Below is a small trained network, with its code and all its weights. Each question gives an input and a class and asks what happens when units are switched off, that is, made to give their printed mean instead of their output.

import numpy as np


def w(rows, s, z=0):
    codes = np.array(rows[::2]) - 128.0
    scale = np.full(codes.shape[1], s)
    scale[-1] = z or s
    return codes * scale


def f(y):
    return np.maximum(y, 0)


def log_softmax(a):
    a = a - a.max(-1, keepdims=True)
    return a - np.log(np.exp(a).sum(-1, keepdims=True))


def net(x, mask):
    res = np.array(x, float).reshape(1, 8) / 4 @ E
    y = f(res @ A[0][:, :-1].T + A[0][:, -1])
    res = res + np.where(mask, y, B[0][:, -1]) @ B[0][:, :-1]
    return log_softmax(res[-1] @ U[:, :-1].T + U[:, -1])


A, B = {}, {}
E = w([
[123,164,106,66,22,182,80,37],'x0',
[65,233,163,88,127,75,138,37],'x1',
[133,174,137,109,221,93,165,200],'x2',
[55,181,132,202,39,35,221,111],'x3',
[255,48,225,136,56,158,141,164],'x4',
[215,189,232,7,197,111,145,122],'x5',
[217,106,192,137,94,95,171,110],'x6',
[68,176,83,66,201,156,81,160],'x7',
],0.0053)
A[0] = w([
[169,177,182,92,188,76,203,197,136],'neuron 0',
[183,116,228,69,230,61,222,203,201],'neuron 1',
[251,62,209,54,111,188,73,69,244],'neuron 2',
[133,25,69,211,23,106,235,158,251],'neuron 3',
[162,142,212,109,219,91,197,192,159],'neuron 4',
[142,145,193,75,241,31,191,194,157],'neuron 5',
[174,136,202,85,219,50,196,196,132],'neuron 6',
[231,144,169,99,115,169,134,117,114],'neuron 7',
[68,32,39,109,247,222,57,201,178],'neuron 8',
[226,60,209,49,36,205,107,74,174],'neuron 9',
[163,154,208,127,196,60,231,234,185],'neuron 10',
[55,125,3,117,229,201,10,169,252],'neuron 11',
],0.0046,0.0023)
B[0] = w([
[137,220,203,65,216,45,197,161,179],'neuron 0',
[227,205,216,38,225,47,140,173,208],'neuron 1',
[224,60,222,34,92,203,71,73,217],'neuron 2',
[121,50,85,205,12,46,182,155,224],'neuron 3',
[171,194,194,41,217,56,189,206,186],'neuron 4',
[100,226,180,87,217,55,211,208,195],'neuron 5',
[177,177,219,105,223,50,206,166,188],'neuron 6',
[180,153,189,85,132,115,150,84,166],'neuron 7',
[91,165,41,147,154,214,21,255,230],'neuron 8',
[203,58,202,85,34,202,87,37,209],'neuron 9',
[179,162,205,156,196,50,194,203,199],'neuron 10',
[70,176,31,123,118,216,57,185,254],'neuron 11',
],0.0055,0.0071)
U = w([
[2,212,51,99,108,86,133,30,194],'0',
[102,74,31,159,200,232,23,237,4],'1',
[232,26,235,49,64,216,62,28,56],'2',
[130,34,97,247,23,55,194,167,193],'3',
[170,178,231,68,238,24,200,216,14],'4',
],0.0052,0.0031)

Each question gives the input, the list of numbers given to net, and the class t.
The units are the neurons (one row each of A and B). Each row of codes is followed by its name. A weight is (code - 128) times the scale printed after its matrix; where a second scale follows, it is the last column's (A, B and U).
mask holds one flag per neuron, in row order. A switched-off neuron (its flag False) gives its mean, the last column of its row in B, instead of its output. The means were averaged over made-up inputs and are rounded, as every weight is.
A unit's drop is (log p(t) with every unit on - log p(t) with that unit switched off) / (log p(t) with every unit on - log p(t) with every unit switched off).
The circuit of an input: a set's keep is (log p(t) with only the set's units on - log p(t) with every unit switched off) / (log p(t) with every unit on - log p(t) with every unit switched off). Starting from all 12 units, units are removed one at a time, each time the one whose removal leaves the highest keep (on an exact tie, the one counted first), for as long as the keep stays at least 0.8.
circuit, biggest first: the units of the circuit, biggest drop first
top k neurons: the k neurons with the biggest drops, biggest first
drop when u is switched off: that unit's drop, to one decimal
input [-5,-5,-7,7,-7,8,-8,6], class 1: circuit, biggest first -> [neuron 11; neuron 8]
input [5,7,8,-4,-7,-2,-5,3], class 1: circuit, biggest first -> [neuron 11; neuron 8]
input [-6,-8,-1,-4,8,-5,3,3], class 2: circuit, biggest first -> [neuron 2]
input [6,-6,6,7,3,3,-4,-6], class 3: circuit, biggest first -> [neuron 3; neuron 5]
input [3,-3,5,-8,-4,-1,6,-4], class 2: circuit, biggest first -> [neuron 2; neuron 9]
input [-3,-5,-1,-6,6,-1,6,7], class 2: top 2 neurons -> [neuron 2; neuron 9]
input [0,-1,-3,6,-3,-7,-5,6], class 1: top 2 neurons -> [neuron 11; neuron 8]
input [-4,-6,-4,-7,1,4,-4,-4], class 2: top 2 neurons -> [neuron 2; neuron 9]
input [-1,7,4,-3,0,-4,-3,-1], class 0: drop when neuron 6 is switched off -> 0.0
input [2,-2,-2,2,3,5,-2,1], class 2: drop when neuron 2 is switched off -> 0.1
input [8,1,4,7,6,-4,6,7], class 3: drop when neuron 2 is switched off -> 0.2
